Below is a small trained network, with its code and all its weights. Each question gives an input and a target symbol and asks what happens when units are switched off, that is, made to give their printed mean instead of their output.

import numpy as np


def w(rows, s, z=0):
    codes = np.array(rows[::2]) - 128.0
    scale = np.full(codes.shape[1], s)
    scale[-1] = z or s
    return codes * scale


def norm(h):
    return h / np.sqrt((h * h).mean(-1, keepdims=True) + 1e-5)


def f(y):
    return y / 2 * (1 + np.tanh(0.7978845608 * (y + 0.044715 * y**3)))


def softmax(a):
    e = np.exp(a - a.max(-1, keepdims=True))
    return e / e.sum(-1, keepdims=True)


def log_softmax(a):
    a = a - a.max(-1, keepdims=True)
    return a - np.log(np.exp(a).sum(-1, keepdims=True))


def net(x, mask):
    ids = ['Ωαγεζηξστφψ'.index(c) for c in x.split()]
    T = len(ids)
    res = E[ids] + P[:T]
    r = norm(res)
    for j in range(2):
        rows = slice(2 * j, 2 * j + 2)
        q, k, v = (r @ M[0][rows].T for M in (Q, K, V))
        z = softmax(np.where(np.tri(T) > 0, q @ k.T / 2**0.5, -1e9)) @ v
        o = O[0][rows]
        res = res + np.where(mask[j], z, o[:, -1]) @ o[:, :-1]
    y = f(norm(res) @ A[0][:, :-1].T + A[0][:, -1])
    res = res + np.where(mask[2:6], y, B[0][:, -1]) @ B[0][:, :-1]
    return log_softmax(norm(res)[-1] @ U[:, :-1].T + U[:, -1])


Q, K, V, O, A, B = {}, {}, {}, {}, {}, {}
E = w([
[107,224,106,98,254,187],'Ω',
[138,113,148,124,138,140],'α',
[142,83,118,212,115,136],'γ',
[154,220,92,205,80,149],'ε',
[59,135,54,140,67,79],'ζ',
[130,166,186,160,158,48],'η',
[112,137,75,171,176,68],'ξ',
[238,126,89,110,138,117],'σ',
[110,122,104,130,173,125],'τ',
[128,104,123,111,136,104],'φ',
[180,105,206,134,76,122],'ψ',
],0.0093)
P = w([
[130,178,213,106,48,181],'0',
[112,148,170,93,108,154],'1',
[107,117,162,86,131,148],'2',
[103,86,152,74,145,142],'3',
[95,71,128,80,162,131],'4',
[90,43,124,61,182,134],'5',
[90,53,102,64,195,156],'6',
[83,25,94,38,197,149],'7',
[95,40,75,56,210,172],'8',
[94,68,70,66,219,196],'9',
[82,41,42,61,215,188],'10',
[85,38,70,32,231,221],'11',
[96,85,15,134,196,240],'12',
[95,33,52,67,182,252],'13',
],0.0021)
Q[0] = w([
[96,99,157,94,106,74],'h1',
[181,196,152,57,73,121],'h1',
[88,254,156,172,13,155],'h2',
[167,222,124,121,138,158],'h2',
],0.006)
K[0] = w([
[65,40,171,127,121,43],'h1',
[124,253,246,82,178,32],'h1',
[21,248,239,95,52,101],'h2',
[80,211,220,28,180,127],'h2',
],0.0052)
V[0] = w([
[102,148,180,107,206,141],'h1',
[220,200,123,82,210,73],'h1',
[165,58,97,245,53,138],'h2',
[3,84,178,178,139,129],'h2',
],0.0036)
O[0] = w([
[120,99,255,157,134,156,102],'h1',
[151,182,103,151,104,47,69],'h1',
[126,81,111,193,181,127,253],'h2',
[52,143,139,205,58,187,164],'h2',
],0.0056,0.0041)
A[0] = w([
[73,163,45,96,173,109,106],'n1',
[124,162,182,162,103,142,255],'n2',
[211,119,68,147,144,203,242],'n3',
[104,157,3,119,83,61,171],'n4',
],0.0044,0.00092)
B[0] = w([
[133,143,181,132,3,140,174],'n1',
[133,68,118,181,141,140,154],'n2',
[135,60,68,71,142,22,255],'n3',
[143,91,169,45,101,177,162],'n4',
],0.0051,0.002)
U = w([
[141,227,136,65,196,202,137],'Ω',
[147,154,173,147,132,212,2],'α',
[103,30,42,218,201,174,210],'γ',
[217,202,43,153,40,143,102],'ε',
[23,99,86,53,37,156,223],'ζ',
[115,198,206,175,176,28,44],'η',
[107,175,118,164,71,46,77],'ξ',
[255,129,60,19,186,33,140],'σ',
[52,162,190,141,102,206,38],'τ',
[119,127,191,11,79,112,104],'φ',
[229,120,203,144,71,133,156],'ψ',
],0.0071,0.003)

Each question gives the input, a string of symbols that net reads in full, and the target symbol t.
The units are the heads (2 rows each of Q, K, V and O) and the neurons (one row each of A and B). Each row of codes is followed by its name. A weight is (code - 128) times the scale printed after its matrix; where a second scale follows, it is the last column's (O, A, B and U).
mask holds one flag per unit, heads first, then neurons. A switched-off unit (its flag False) gives its mean, the last column of its rows in O or B, instead of its output. The means were averaged over made-up inputs and are rounded, as every weight is.
A unit's drop is (log p(t) with every unit on - log p(t) with that unit switched off) / (log p(t) with every unit on - log p(t) with every unit switched off).
The circuit of an input: a set's keep is (log p(t) with only the set's units on - log p(t) with every unit switched off) / (log p(t) with every unit on - log p(t) with every unit switched off). Starting from all 6 units, units are removed one at a time, each time the one whose removal leaves the highest keep (on an exact tie, the one counted first), for as long as the keep stays at least 0.8.
circuit, biggest first: the units of the circuit, biggest drop first
top k neurons: the k neurons with the biggest drops, biggest first
which heads matter: for each layer, one digit per head in row order, 1 if its drop is at least 0.15 and else 0, layers parted by /
drop when u is switched off: that unit's drop, to one decimal
input ξ ψ φ η Ω ξ ζ η ξ ξ, target ζ: which heads matter => 01
input ξ ψ φ, target φ: circuit, biggest first => [h2 n3 h1]
input ψ ψ ζ η ε ψ τ ψ φ, target ζ: circuit, biggest first => [h2 n1]
input τ ε ψ γ ψ γ γ σ γ τ γ ψ, target γ: top 2 neurons => [n1 n4]
input σ ε ψ ψ φ τ τ τ ξ, target σ: circuit, biggest first => [h2]
input γ φ ξ η ψ ψ ζ η Ω τ, target ζ: circuit, biggest first => [h2 n1]
input ε α α ε φ, target φ: which heads matter => 01
input ψ ξ ξ, target ξ: top 2 neurons => [n1 n3]
input φ γ σ γ σ ξ, target σ: top 3 neurons => [n4 n2 n1]
input α ψ ξ τ, target τ: top 2 neurons => [n3 n1]
input α ε τ γ α φ φ σ α, target σ: drop when h2 is switched off => 0.9
input α φ φ α ζ α ζ φ, target ζ: drop when h2 is switched off => 1.0
input φ φ γ σ α σ φ φ ψ ψ α φ ε τ, target σ: drop when h2 is switched off => 1.0
input Ω ζ τ, target ζ: drop when h2 is switched off => 1.0
input γ σ γ σ τ φ, target σ: top neuron => [n2]
